Below is a small trained network, with its code and all its weights. Each question gives an input and a target symbol and asks what happens when units are switched off, that is, made to give their printed mean instead of their output.

import numpy as np


def w(rows, s, z=0):
    codes = np.array(rows[::2]) - 128.0
    scale = np.full(codes.shape[1], s)
    scale[-1] = z or s
    return codes * scale


def norm(h):
    return h / np.sqrt((h * h).mean(-1, keepdims=True) + 1e-5)


def f(y):
    return y / 2 * (1 + np.tanh(0.7978845608 * (y + 0.044715 * y**3)))


def softmax(a):
    e = np.exp(a - a.max(-1, keepdims=True))
    return e / e.sum(-1, keepdims=True)


def log_softmax(a):
    a = a - a.max(-1, keepdims=True)
    return a - np.log(np.exp(a).sum(-1, keepdims=True))


def net(x, mask):
    ids = ['εζηθπφψ'.index(c) for c in x.split()]
    T = len(ids)
    res = E[ids] + P[:T]
    r = norm(res)
    for j in range(3):
        rows = slice(2 * j, 2 * j + 2)
        q, k, v = (r @ M[0][rows].T for M in (Q, K, V))
        z = softmax(np.where(np.tri(T) > 0, q @ k.T / 2**0.5, -1e9)) @ v
        o = O[0][rows]
        res = res + np.where(mask[j], z, o[:, -1]) @ o[:, :-1]
    y = f(norm(res) @ A[0][:, :-1].T + A[0][:, -1])
    res = res + np.where(mask[3:27], y, B[0][:, -1]) @ B[0][:, :-1]
    return log_softmax(norm(res)[-1] @ U[:, :-1].T + U[:, -1])


Q, K, V, O, A, B = {}, {}, {}, {}, {}, {}
E = w([
[55,252,217,78],'ε',
[189,111,164,156],'ζ',
[96,124,27,226],'η',
[183,24,78,64],'θ',
[172,117,179,187],'π',
[163,113,194,180],'φ',
[168,121,192,188],'ψ',
],0.0044)
P = w([
[87,153,6,3],'0',
[203,45,148,85],'1',
[183,56,161,121],'2',
[160,66,174,143],'3',
[145,72,178,159],'4',
[131,75,185,175],'5',
[121,82,185,183],'6',
[112,83,190,192],'7',
[106,84,193,201],'8',
],0.0023)
Q[0] = w([
[110,251,139,89],'h0',
[103,148,23,78],'h0',
[57,89,40,139],'h1',
[252,90,244,253],'h1',
[231,84,131,215],'h2',
[48,127,25,115],'h2',
],0.007)
K[0] = w([
[125,137,182,128],'h0',
[110,47,158,247],'h0',
[74,87,114,177],'h1',
[206,239,2,58],'h1',
[169,65,97,121],'h2',
[60,161,111,205],'h2',
],0.0079)
V[0] = w([
[120,255,117,136],'h0',
[62,170,60,97],'h0',
[203,179,210,42],'h1',
[25,78,103,47],'h1',
[126,127,35,135],'h2',
[239,69,120,201],'h2',
],0.0034)
O[0] = w([
[228,112,166,126,141],'h0',
[188,191,181,170,152],'h0',
[230,139,3,174,47],'h1',
[228,12,179,101,121],'h1',
[109,172,109,93,159],'h2',
[245,152,160,47,249],'h2',
],0.0036,0.002)
A[0] = w([
[140,81,69,162,112],'n0',
[153,49,117,167,141],'n1',
[43,130,143,180,81],'n2',
[120,1,200,51,3],'n3',
[130,130,126,126,119],'n4',
[73,25,127,131,59],'n5',
[105,154,145,186,104],'n6',
[142,23,78,105,118],'n7',
[131,126,110,138,116],'n8',
[124,108,151,141,102],'n9',
[166,111,103,33,137],'n10',
[78,164,139,8,123],'n11',
[211,129,114,98,135],'n12',
[116,152,176,34,136],'n13',
[152,150,132,169,106],'n14',
[138,64,22,163,132],'n15',
[135,139,126,144,107],'n16',
[116,74,164,129,52],'n17',
[151,180,91,150,127],'n18',
[44,97,63,54,118],'n19',
[157,128,115,104,83],'n20',
[153,152,142,162,121],'n21',
[136,72,202,174,90],'n22',
[74,14,165,69,113],'n23',
],0.0081,0.0058)
B[0] = w([
[144,146,127,55,174],'n0',
[127,178,67,66,230],'n1',
[75,126,177,223,254],'n2',
[73,116,170,105,147],'n3',
[129,123,131,131,116],'n4',
[129,151,208,159,144],'n5',
[113,174,158,153,195],'n6',
[130,155,63,107,162],'n7',
[130,113,142,118,120],'n8',
[123,130,114,128,126],'n9',
[89,134,139,206,138],'n10',
[214,69,60,79,154],'n11',
[48,135,147,171,190],'n12',
[185,124,54,67,174],'n13',
[102,160,152,105,142],'n14',
[224,122,136,43,251],'n15',
[128,126,140,124,117],'n16',
[137,78,134,96,97],'n17',
[123,109,178,93,143],'n18',
[195,155,65,47,173],'n19',
[113,125,153,154,88],'n20',
[106,166,140,110,161],'n21',
[98,84,62,116,212],'n22',
[170,255,165,99,154],'n23',
],0.0055,0.0026)
U = w([
[167,124,68,55,216],'ε',
[114,66,219,70,119],'ζ',
[188,250,175,128,2],'η',
[28,152,148,184,206],'θ',
[104,135,29,177,95],'π',
[203,68,140,188,104],'φ',
[55,80,98,99,152],'ψ',
],0.012,0.0047)

Each question gives the input, a string of symbols that net reads in full, and the target symbol t.
The units are the heads (2 rows each of Q, K, V and O) and the neurons (one row each of A and B). Each row of codes is followed by its name. A weight is (code - 128) times the scale printed after its matrix; where a second scale follows, it is the last column's (O, A, B and U).
mask holds one flag per unit, heads first, then neurons. A switched-off unit (its flag False) gives its mean, the last column of its rows in O or B, instead of its output. The means were averaged over made-up inputs and are rounded, as every weight is.
A unit's drop is (log p(t) with every unit on - log p(t) with that unit switched off) / (log p(t) with every unit on - log p(t) with every unit switched off).
The circuit of an input: a set's keep is (log p(t) with only the set's units on - log p(t) with every unit switched off) / (log p(t) with every unit on - log p(t) with every unit switched off). Starting from the 12 units with the biggest drops (on a tie, the unit counted first), units are removed one at a time, each time the one whose removal leaves the highest keep (on an exact tie, the one counted first), for as long as the keep stays at least 0.8.
units of the circuit, in order: the units of the circuit, biggest drop first
top k neurons: the k neurons with the biggest drops, biggest first
heads that matter: for each layer, one digit per head in row order, 1 if its drop is at least 0.15 and else 0, layers parted by /
input ζ θ η η ψ φ, target π: units of the circuit, in order : h1, n15, n22, n1
input η φ η η π η η, target θ: units of the circuit, in order : h1
input ε η η θ η ε ε, target θ: top 2 neurons : n15, n19
input π θ θ ε η π, target θ: units of the circuit, in order : n15, n11
input η η θ η ε ψ ζ φ ψ, target ζ: heads that matter : 011
input ε η ψ ε φ, target φ: heads that matter : 110
input ζ η ε π, target π: units of the circuit, in order : n15, n1, n22
input π φ π η φ, target θ: top 2 neurons : n15, n12
input ζ ζ ζ π η ε φ ζ, target π: heads that matter : 011
input ψ ε ψ, target η: top 3 neurons : n2, n12, n13
input η η η ζ, target ζ: top 3 neurons : n3, n15, n19
input φ ζ θ π, target ε: heads that matter : 110
input ε η ψ ζ, target φ: heads that matter : 010
input ψ ε π, target η: heads that matter : 011
input ψ η η η η ζ, target η: top 2 neurons : n2, n12
input η ε η ε π, target ζ: top neuron : n2
input φ η η η η ζ π ψ, target ε: heads that matter : 110
input θ η ε η ε ε ε ε π, target ψ: heads that matter : 010
input θ η η φ, target ψ: heads that matter : 000
input ε η η, target η: heads that matter : 010
